0	11	35	0
-3	-16	33	18
-3	3	26	-12
5	25	-8	0
->
11	35
-16	33

-27	-16	-13	-27
32	-14	-13	32
->
-16	-13
-14	-13

38	-18	-7	17	-23
-32	42	10	-6	9
->
-18	-7
42	10

-11	-15	-12	-12
-32	-28	-31	-32
3	5	3	3
34	38	35	34
->
-15	-12
-28	-31

-33	29	22
-7	-13	36
21	-17	-14
35	-35	-35
23	-32	36
->
29	22
-13	36

20	7	-15	5	-10
4	-19	17	5	12
5	-29	-7	5	-1
-16	-16	-7	5	41
-17	-17	-7	5	41
->
7	-15
-19	17
---
13	24	3	0	5	-42	17	6
2	21	16	-32	7	-1	-2	1
10	28	6	-11	11	-36	14	0
4	23	14	-30	10	-8	2	-1
7	27	10	-21	13	-24	9	-2
-9	15	18	-29	0	17	-15	0
11	-22	-17	24	-6	-16	13	0
14	-11	-9	18	-1	-24	15	4
13	20	2	5	3	-40	18	8
6	25	12	-25	12	-17	7	-2
7	26	11	-23	13	-21	8	-2
->
6	13	24	3	0	5	-42	17
1	2	21	16	-32	7	-1	-2
0	10	28	6	-11	11	-36	14
-1	4	23	14	-30	10	-8	2
-2	7	27	10	-21	13	-24	9
0	-9	15	18	-29	0	17	-15
0	11	-22	-17	24	-6	-16	13
4	14	-11	-9	18	-1	-24	15
8	13	20	2	5	3	-40	18
-2	6	25	12	-25	12	-17	7
-2	7	26	11	-23	13	-21	8

-14	9	15	23	11	-10	-18	15	-21	-5
-12	7	16	25	9	-7	-16	15	-20	-7
29	-15	10	1	-35	24	19	-1	10	-19
-20	19	16	21	8	-17	-29	29	-34	-8
-9	8	23	29	0	-5	-18	22	-25	-15
-10	7	19	29	6	-5	-17	18	-23	-10
-29	15	-11	-2	35	-25	-20	2	-11	19
29	-15	10	2	-35	24	20	-2	10	-19
->
-5	-14	9	15	23	11	-10	-18	15	-21
-7	-12	7	16	25	9	-7	-16	15	-20
-19	29	-15	10	1	-35	24	19	-1	10
-8	-20	19	16	21	8	-17	-29	29	-34
-15	-9	8	23	29	0	-5	-18	22	-25
-10	-10	7	19	29	6	-5	-17	18	-23
19	-29	15	-11	-2	35	-25	-20	2	-11
-19	29	-15	10	2	-35	24	20	-2	10

-10	18	-8	32
-4	18	-33	28
-13	31	2	-16
-30	5	29	28
->
32	-10	18	-8
28	-4	18	-33
-16	-13	31	2
28	-30	5	29

31	31	17	-38	35	-37	31	-27	19	32
-24	-18	-7	37	-4	38	-21	38	3	-23
-14	-10	38	-37	-12	-38	-13	37	38	-7
-22	-24	38	-39	-29	-38	-23	24	38	-20
-27	-23	-38	38	-26	38	-25	-30	-38	-29
->
32	31	31	17	-38	35	-37	31	-27	19
-23	-24	-18	-7	37	-4	38	-21	38	3
-7	-14	-10	38	-37	-12	-38	-13	37	38
-20	-22	-24	38	-39	-29	-38	-23	24	38
-29	-27	-23	-38	38	-26	38	-25	-30	-38

9	9	2	-11	0	7	3
-13	17	14	-7	5	11	12
3	2	4	5	-5	5	-25
-3	-13	-10	-33	-8	-25	-1
45	-18	-5	1	5	1	-7
4	6	3	-9	1	12	-2
-2	21	12	-10	-1	15	13
0	17	11	5	4	24	3
->
3	9	9	2	-11	0	7
12	-13	17	14	-7	5	11
-25	3	2	4	5	-5	5
-1	-3	-13	-10	-33	-8	-25
-7	45	-18	-5	1	5	1
-2	4	6	3	-9	1	12
13	-2	21	12	-10	-1	15
3	0	17	11	5	4	24

23	-30	27
23	-32	24
20	-33	23
22	-31	25
23	-29	27
-8	35	8
-7	33	8
21	-31	25
11	31	-2
-8	30	6
10	34	-3
-7	34	8
->
27	23	-30
24	23	-32
23	20	-33
25	22	-31
27	23	-29
8	-8	35
8	-7	33
25	21	-31
-2	11	31
6	-8	30
-3	10	34
8	-7	34

-20	33	-26	-10	-17	-23	29	36	-27	36
24	-17	21	20	23	3	-15	-30	36	-39
-26	20	-23	-20	-24	-6	18	33	-37	42
6	-36	20	-14	-3	44	-31	-25	3	-14
->
36	-20	33	-26	-10	-17	-23	29	36	-27
-39	24	-17	21	20	23	3	-15	-30	36
42	-26	20	-23	-20	-24	-6	18	33	-37
-14	6	-36	20	-14	-3	44	-31	-25	3

16	-23
-15	27
-16	-34
->
-23	16
27	-15
-34	-16

12	-36
4	41
->
-36	12
41	4
---
18	-29	-29	31	-6	21	-11	-2	33	16	-7	1	2
10	20	-33	-24	-26	-37	2	19	-2	-36	34	-12	-11
->
18	10
-29	20
-29	-33
31	-24
-6	-26
21	-37
-11	2
-2	19
33	-2
16	-36
-7	34
1	-12
2	-11

-21	22	11	-8	30	-18
5	-9	-3	-9	-36	-19
15	-8	-8	13	18	5
-15	-18	-2	0	-30	-12
5	-10	8	12	-14	20
8	-8	-13	-32	-25	-28
-3	-16	6	21	41	-1
3	-1	4	-8	-27	22
-16	-22	-22	1	-19	15
->
-21	5	15	-15	5	8	-3	3	-16
22	-9	-8	-18	-10	-8	-16	-1	-22
11	-3	-8	-2	8	-13	6	4	-22
-8	-9	13	0	12	-32	21	-8	1
30	-36	18	-30	-14	-25	41	-27	-19
-18	-19	5	-12	20	-28	-1	22	15

-11	-2	21	37	5	10
8	6	-7	1	0	8
6	4	-6	5	0	8
4	2	-4	9	-1	8
22	18	-6	-31	10	0
9	6	-8	0	0	8
4	2	-4	9	-1	8
->
-11	8	6	4	22	9	4
-2	6	4	2	18	6	2
21	-7	-6	-4	-6	-8	-4
37	1	5	9	-31	0	9
5	0	0	-1	10	0	-1
10	8	8	8	0	8	8

5	0	9	12	10	-3	14	4	-10
33	7	9	4	-13	7	11	0	9
10	-1	9	11	9	-4	17	4	-12
10	-1	9	11	9	-4	17	4	-12
-34	12	2	12	19	11	-13	13	24
10	-1	9	11	9	-3	16	4	-12
4	0	9	12	11	-3	13	5	-9
->
5	33	10	10	-34	10	4
0	7	-1	-1	12	-1	0
9	9	9	9	2	9	9
12	4	11	11	12	11	12
10	-13	9	9	19	9	11
-3	7	-4	-4	11	-3	-3
14	11	17	17	-13	16	13
4	0	4	4	13	4	5
-10	9	-12	-12	24	-12	-9

-36	-33
-43	-33
30	31
-21	-26
-35	-28
-40	-31
->
-36	-43	30	-21	-35	-40
-33	-33	31	-26	-28	-31

-7	21	3	35	-3	-15	-28
-13	21	3	35	-3	-15	-28
-9	21	3	35	-3	-15	-28
5	2	3	-17	15	-15	1
5	16	3	-4	-1	-15	-12
5	21	3	35	-13	-15	-28
5	21	3	35	-22	-15	-28
->
-7	-13	-9	5	5	5	5
21	21	21	2	16	21	21
3	3	3	3	3	3	3
35	35	35	-17	-4	35	35
-3	-3	-3	15	-1	-13	-22
-15	-15	-15	-15	-15	-15	-15
-28	-28	-28	1	-12	-28	-28
